Here is a tiny trained network, its code and every weight. The questions are about switching its units off for an input and a target symbol, where a switched-off unit gives its printed mean instead of its output.

import numpy as np


def w(rows, s, z=0):
    codes = np.array(rows[::2]) - 128.0
    scale = np.full(codes.shape[1], s)
    scale[-1] = z or s
    return codes * scale


def norm(h):
    return h / np.sqrt((h * h).mean(-1, keepdims=True) + 1e-5)


def f(y):
    return y / 2 * (1 + np.tanh(0.7978845608 * (y + 0.044715 * y**3)))


def softmax(a):
    e = np.exp(a - a.max(-1, keepdims=True))
    return e / e.sum(-1, keepdims=True)


def log_softmax(a):
    a = a - a.max(-1, keepdims=True)
    return a - np.log(np.exp(a).sum(-1, keepdims=True))


def net(x, mask):
    ids = ['βδεζηθλμξπστψω'.index(c) for c in x.split()]
    T = len(ids)
    res = E[ids] + P[:T]
    u = 0
    for l in range(3):
        r = norm(res)
        for j in range(2):
            rows = slice(2 * j, 2 * j + 2)
            q, k, v = (r @ M[l][rows].T for M in (Q, K, V))
            z = softmax(np.where(np.tri(T) > 0, q @ k.T / 2**0.5, -1e9)) @ v
            o = O[l][rows]
            res = res + np.where(mask[u + j], z, o[:, -1]) @ o[:, :-1]
        u += 2
        y = f(norm(res) @ A[l][:, :-1].T + A[l][:, -1])
        res = res + np.where(mask[u : u + 12], y, B[l][:, -1]) @ B[l][:, :-1]
        u += 12
    return log_softmax(norm(res)[-1] @ U[:, :-1].T + U[:, -1])


Q, K, V, O, A, B = {}, {}, {}, {}, {}, {}
E = w([
[132,78,202,192,142,244],'β',
[101,185,239,74,109,170],'δ',
[119,123,153,155,168,101],'ε',
[72,40,59,115,187,104],'ζ',
[142,125,144,95,51,131],'η',
[25,144,103,144,249,91],'θ',
[105,71,116,117,84,86],'λ',
[158,126,144,130,58,131],'μ',
[46,99,70,105,104,108],'ξ',
[203,82,107,86,138,129],'π',
[75,144,78,66,91,160],'σ',
[173,124,64,184,186,102],'τ',
[166,169,101,131,136,187],'ψ',
[134,160,69,61,73,64],'ω',
],0.015)
P = w([
[147,155,255,129,170,141],'0',
[181,127,218,81,159,127],'1',
[174,132,194,107,145,140],'2',
[163,122,162,122,130,131],'3',
[162,118,134,130,119,143],'4',
[168,111,115,137,108,147],'5',
[172,105,94,146,104,152],'6',
[177,102,71,156,93,162],'7',
[175,99,41,177,71,157],'8',
[196,95,36,167,74,174],'9',
[218,86,34,174,78,185],'10',
],0.0055)
Q[0] = w([
[122,81,151,136,137,212],'0.h1',
[182,50,64,95,136,117],'0.h1',
[192,62,3,81,6,170],'0.h2',
[77,200,202,106,75,160],'0.h2',
],0.018)
K[0] = w([
[87,112,149,183,79,157],'0.h1',
[148,132,28,154,91,140],'0.h1',
[200,106,3,113,70,178],'0.h2',
[154,123,223,75,126,214],'0.h2',
],0.018)
V[0] = w([
[167,185,97,254,64,106],'0.h1',
[77,227,106,124,139,230],'0.h1',
[144,153,61,101,48,78],'0.h2',
[49,24,148,218,117,91],'0.h2',
],0.0082)
O[0] = w([
[93,229,110,177,154,33,62],'0.h1',
[123,222,52,164,109,224,150],'0.h1',
[53,104,156,95,70,3,227],'0.h2',
[41,41,228,179,146,167,2],'0.h2',
],0.0047,0.003)
A[0] = w([
[102,41,41,167,182,150,142],'0.n1',
[148,118,177,244,109,171,154],'0.n2',
[173,26,70,124,147,118,207],'0.n3',
[148,79,127,78,154,111,7],'0.n4',
[73,101,177,123,43,132,141],'0.n5',
[124,130,44,46,167,112,158],'0.n6',
[64,99,131,86,224,121,47],'0.n7',
[135,132,151,69,64,137,185],'0.n8',
[178,116,71,172,121,145,169],'0.n9',
[194,122,101,135,109,103,132],'0.n10',
[132,69,93,145,56,214,152],'0.n11',
[139,99,75,175,170,89,114],'0.n12',
],0.011,0.0016)
B[0] = w([
[85,162,53,154,164,66,248],'0.n1',
[175,104,157,32,56,56,216],'0.n2',
[102,140,109,161,180,5,221],'0.n3',
[190,164,116,164,153,102,144],'0.n4',
[147,72,118,198,104,186,201],'0.n5',
[166,124,180,220,72,140,254],'0.n6',
[93,198,40,54,98,188,183],'0.n7',
[131,197,111,171,139,170,243],'0.n8',
[85,65,119,156,88,144,182],'0.n9',
[119,140,101,166,115,192,187],'0.n10',
[165,87,49,126,242,162,246],'0.n11',
[76,108,183,158,169,92,169],'0.n12',
],0.012,0.0053)
Q[1] = w([
[81,144,119,254,204,85],'1.h1',
[180,130,52,70,91,24],'1.h1',
[125,155,73,140,100,46],'1.h2',
[61,197,211,107,197,198],'1.h2',
],0.013)
K[1] = w([
[66,147,80,198,105,73],'1.h1',
[233,84,97,62,66,27],'1.h1',
[103,119,82,179,120,91],'1.h2',
[96,183,246,147,201,183],'1.h2',
],0.012)
V[1] = w([
[163,120,237,149,213,212],'1.h1',
[2,140,211,143,230,163],'1.h1',
[204,125,56,223,109,144],'1.h2',
[195,42,135,133,209,134],'1.h2',
],0.0088)
O[1] = w([
[175,173,1,185,197,108,73],'1.h1',
[161,118,167,176,234,95,44],'1.h1',
[70,183,155,224,53,247,254],'1.h2',
[216,179,136,83,185,172,156],'1.h2',
],0.006,0.0078)
A[1] = w([
[53,255,202,63,178,167,74],'1.n1',
[114,38,192,99,141,103,3],'1.n2',
[74,75,188,195,158,163,150],'1.n3',
[81,50,93,95,108,165,133],'1.n4',
[127,132,178,102,143,238,83],'1.n5',
[121,206,147,52,38,26,98],'1.n6',
[142,153,179,14,125,67,23],'1.n7',
[148,161,159,181,175,83,185],'1.n8',
[36,147,132,108,162,90,144],'1.n9',
[96,145,243,167,191,110,35],'1.n10',
[181,136,82,139,87,81,71],'1.n11',
[156,88,75,98,179,105,75],'1.n12',
],0.012,0.003)
B[1] = w([
[198,219,148,91,31,234,183],'1.n1',
[157,83,228,123,78,152,137],'1.n2',
[246,140,129,155,118,201,231],'1.n3',
[137,135,175,131,207,157,214],'1.n4',
[139,154,225,73,119,87,240],'1.n5',
[98,30,230,177,44,170,253],'1.n6',
[63,151,239,75,188,221,156],'1.n7',
[182,174,124,103,66,152,173],'1.n8',
[41,209,147,82,145,137,251],'1.n9',
[110,200,163,151,250,154,127],'1.n10',
[83,99,94,168,71,98,179],'1.n11',
[115,104,85,195,75,173,201],'1.n12',
],0.013,0.0034)
Q[2] = w([
[145,10,97,231,132,123],'2.h1',
[126,168,161,203,243,4],'2.h1',
[43,175,216,200,125,162],'2.h2',
[122,105,112,237,131,195],'2.h2',
],0.012)
K[2] = w([
[120,79,127,237,122,89],'2.h1',
[120,197,136,155,161,3],'2.h1',
[95,141,191,174,178,118],'2.h2',
[123,96,130,234,131,118],'2.h2',
],0.017)
V[2] = w([
[220,108,128,203,114,37],'2.h1',
[185,70,72,62,87,86],'2.h1',
[126,128,90,51,95,242],'2.h2',
[2,141,156,186,179,216],'2.h2',
],0.0098)
O[2] = w([
[233,162,112,163,105,178,123],'2.h1',
[197,142,57,43,85,119,79],'2.h1',
[28,4,100,119,81,110,201],'2.h2',
[160,87,98,28,32,254,253],'2.h2',
],0.0062,0.0044)
A[2] = w([
[171,125,82,116,141,159,134],'2.n1',
[150,82,176,18,160,86,120],'2.n2',
[100,168,162,165,157,142,63],'2.n3',
[67,136,110,175,163,152,176],'2.n4',
[208,67,109,144,119,112,203],'2.n5',
[83,187,121,10,179,164,65],'2.n6',
[78,175,78,132,76,75,110],'2.n7',
[140,180,110,135,126,127,75],'2.n8',
[67,105,152,29,75,157,53],'2.n9',
[197,131,161,117,99,201,194],'2.n10',
[82,180,72,172,196,95,165],'2.n11',
[150,52,75,89,199,113,5],'2.n12',
],0.013,0.0021)
B[2] = w([
[109,99,78,117,136,161,168],'2.n1',
[53,180,132,25,154,83,144],'2.n2',
[163,167,176,115,183,144,143],'2.n3',
[163,149,119,136,178,91,165],'2.n4',
[95,133,62,115,136,80,182],'2.n5',
[180,52,89,217,54,142,166],'2.n6',
[61,115,172,97,167,86,157],'2.n7',
[161,147,101,99,155,161,143],'2.n8',
[121,226,144,146,182,96,172],'2.n9',
[122,69,124,87,161,55,251],'2.n10',
[39,151,254,108,127,74,160],'2.n11',
[199,145,102,135,65,171,158],'2.n12',
],0.015,0.011)
U = w([
[118,141,81,2,144,77,169],'β',
[226,201,157,60,78,156,136],'δ',
[97,81,208,38,135,193,153],'ε',
[60,104,111,143,183,39,163],'ζ',
[138,133,135,139,124,161,63],'η',
[70,218,87,105,96,203,99],'θ',
[170,62,175,131,170,76,108],'λ',
[156,96,145,120,155,102,129],'μ',
[90,79,118,125,221,237,100],'ξ',
[186,187,88,189,118,25,75],'π',
[125,128,75,188,179,111,145],'σ',
[178,190,168,144,208,140,255],'τ',
[137,133,107,173,113,145,76],'ψ',
[120,112,160,167,13,81,138],'ω',
],0.0091,0.003)

Each question gives the input, a string of symbols that net reads in full, and the target symbol t.
The units are the heads (2 rows each of Q, K, V and O) and the neurons (one row each of A and B). Each row of codes is followed by its name. A weight is (code - 128) times the scale printed after its matrix; where a second scale follows, it is the last column's (O, A, B and U).
mask holds one flag per unit, layer by layer, with each layer's heads first. A switched-off unit (its flag False) gives its mean, the last column of its rows in O or B, instead of its output. The means were averaged over made-up inputs and are rounded, as every weight is.
A unit's drop is (log p(t) with every unit on - log p(t) with that unit switched off) / (log p(t) with every unit on - log p(t) with every unit switched off).
The circuit of an input: a set's keep is (log p(t) with only the set's units on - log p(t) with every unit switched off) / (log p(t) with every unit on - log p(t) with every unit switched off). Starting from the 12 units with the biggest drops (on a tie, the unit counted first), units are removed one at a time, each time the one whose removal leaves the highest keep (on an exact tie, the one counted first), for as long as the keep stays at least 0.8.
units of the circuit, in order: the units of the circuit, biggest drop first
most important unit: the unit with the biggest drop
k most important neurons: the k neurons with the biggest drops, biggest first
top k neurons in layer l: the k neurons of layer l with the biggest drops, biggest first
input δ π θ σ, target τ: top 2 neurons in layer 2	[2.n3 2.n6]
input μ μ ζ σ δ, target δ: units of the circuit, in order	[1.n1]
input ζ λ ζ λ, target λ: 2 most important neurons	[0.n5 1.n2]
input δ ε ω ε ω π λ ω β, target β: units of the circuit, in order	[0.n2 0.n11 0.n6]
input β β π ξ, target π: top 2 neurons in layer 0	[0.n6 0.n3]
input μ θ ψ, target ω: units of the circuit, in order	[0.n11 0.h1]
input β σ λ θ ζ ζ ε β ω, target ω: 2 most important neurons	[1.n6 0.n2]
input ψ β η δ μ μ ψ, target ω: units of the circuit, in order	[0.h1 0.n11]
input τ σ ε ψ θ β θ η, target β: 2 most important neurons	[0.n2 0.n1]
input τ η ε, target ε: 2 most important neurons	[0.n2 1.n7]
input τ δ β ψ σ θ, target θ: 2 most important neurons	[0.n7 1.n1]
input λ ω μ ξ, target ω: top 2 neurons in layer 0	[0.n11 0.n6]
input λ ζ θ η ω β π, target ω: 3 most important neurons	[1.n6 0.n11 0.n5]
input θ ω β β β β τ λ, target τ: 3 most important neurons	[0.n2 1.n10 0.n12]
input θ ζ δ σ σ θ η, target ξ: most important unit	0.h1
input ξ β π π θ μ, target λ: 4 most important neurons	[0.n1 0.n2 2.n10 1.n8]
input ψ σ σ σ σ μ δ η μ β π, target π: top 3 neurons in layer 0	[0.n3 0.n12 0.n2]
input ψ τ τ η, target δ: top 3 neurons in layer 1	[1.n10 1.n9 1.n6]
input θ η π λ, target π: 2 most important neurons	[0.n2 0.n3]
input ε σ η, target ζ: 2 most important neurons	[0.n2 0.n6]
input ε β β θ β β σ μ, target β: units of the circuit, in order	[0.n6]
input τ π σ μ, target τ: 2 most important neurons	[0.n2 0.n12]
input β σ μ, target β: 3 most important neurons	[0.n2 0.n8 0.n6]
input θ β σ ψ, target β: top 3 neurons in layer 1	[1.n12 1.n5 1.n6]
input σ ω ψ π η τ μ σ θ δ, target δ: top 2 neurons in layer 1	[1.n5 1.n1]
input ζ σ π β ω ψ λ ε τ π, target τ: top 3 neurons in layer 0	[0.n12 0.n2 0.n3]
input σ ε π λ, target π: most important unit	0.n3
